After every row comes one of two labels: whether the row has a hidden trait. Each part has its own trait and labels.
[ 1  2  5 15  3 20  4  1  7  3 21  1  0 10  6  4  1  5  6  7  2  1  1  4
 -1  4  3  4  5 -1  2  0  8  3 21 10  8  4] : Milud
[ 3  4 15 34  4 63  9  3 17  3 63  4  0 35  9  7  4 18 14 19  3  1  3 14
  1 14 15 14  3  9  3 -1 32 11 17 46 25  6] : Gute
[ 1  5  5 20  4 22  7  5  1  9 27  1 -4 11  3 -5 -3 -4 19  4  4 -3  0  7
  0  6 -1  8 -7 -2  3 -5 12 13  8 16 -1 17] : Gute
[ 5  5  5 24  5 28 19  6  9 16 49  1 -3 17  3 -6 -1 -4 42  2  6 -3  0 14
  5  3  1  8 -1 -4  3 -5  9 18 10 15  1 25] : Gute
[ -1   6  10  28   8  31  -6   1   1  11  21   2  -2  17   6  -3  -4   0
  11   7   2  -5   2  12   7   8   2   5 -17  -4   6  -6  23   9  13  25
   7  19] : Gute
[  3   2   9  29  -4  56  19  12   8   0  53   3  -4  26   5  -6  -2  12
   9  11   3   6   2   6 -13  12   6  13   3   7  -2  -2  18  11  11  45
   7   3] : Gute
[ 1  3  4  9  6  8  1  0  6  8  8  1  0  5  5  2  1  0  8  3  2 -1  1  5
  3  2  0  1  2 -1  3 -2  6  5  4  2  4  5] : Milud
[ 1  3  4 11  5 13  1  1  3  4 14  0 -1  5  4  0 -1 -1  7  2  2 -2  1  6
  2  1  0  2 -3 -2  3 -2  5  5  4  5  4  8] : Milud
[ -1   5   7  19   6  17  -2   0   0   7   6   2  -2  10   5  -1  -3  -2
   7   4   2  -3   2   7   4   3  -2   2 -10  -4   4  -4  12   8   7  10
   4  15] : Milud
[-1  3  6 16  5 18 -4 -1  5  5 12  1 -1  7  3  1 -1  1  6  4  1 -3  1  6
  5  3  1  4 -9 -1  3 -3 13  3  8 10  5  9] : Gute
[ 2  2  4  5  2 23  7  2  8  3 27  0  0  9  2  3  2  4  8  4  2  1  1  4
  1  4  3  4  3  1  1 -1  6  4  0 16  6  1] : Gute
[ 1  6 14 39  5 51  2  4  9  6 45  3 -2 26  8  3  0 13 10 13  2 -1  3 13
  2 12  8 11 -7  3  4 -4 26  9 16 38 16  9] : Gute
[ -2   3   3   7   5 -14 -10  -4  -6   9  -3   0  -1  -2  -1  -3  -4  -7
   2  -4   0  -7   0   6  10   1  -3   1 -19  -6   3  -5   8   1   6   3
   0  14] : Milud
[ 2  5  9 25  5 35  5  4  5  7 43  2 -3 20  6 -3 -2  4 16  8  3 -1  2 10
  1 10  4  9 -9  1  2 -5 21 11 13 29  8 16] : Gute
[ 5  1  2 12  2 19 18  5  9  9 37  0 -2  8  2 -4  0 -1 33  1  6 -1  0  7
  3  3  0  4  2 -2  1 -3  2 16  2  7 -2 16] : Gute
[  0   4   7  21   7  12  -4  -1   2   8  10   1  -1   9   4  -1  -3  -3
  10  -1   4  -5   1   9   6   3  -1   3 -10  -4   5  -5  11   6   9  12
   5  12] : Milud
[ 4  7  5 27  4 29 14  7  3 16 45  1 -5 13  4 -7 -6 -7 31  1  7 -4  1 12
  1  6 -4  7 -8 -6  3 -7 11 17  9 15 -5 27] : Gute
[  0   8   6  34   9  21  -5   0  -6  19  16   0  -6   7   2 -11 -10 -15
  31  -2   5 -11   1  15  13   5  -6   5 -29 -11   6 -12  17  16  15  15
  -4  39] : Gute
[  0   5   5  16   4   7  -2   1  -5   9  14   0  -4   7   0  -8  -5  -5
  14  -1   2  -5   0  10   5   3  -3   5 -17  -5   3  -6   8   8   8  14
  -2  18] : Gute
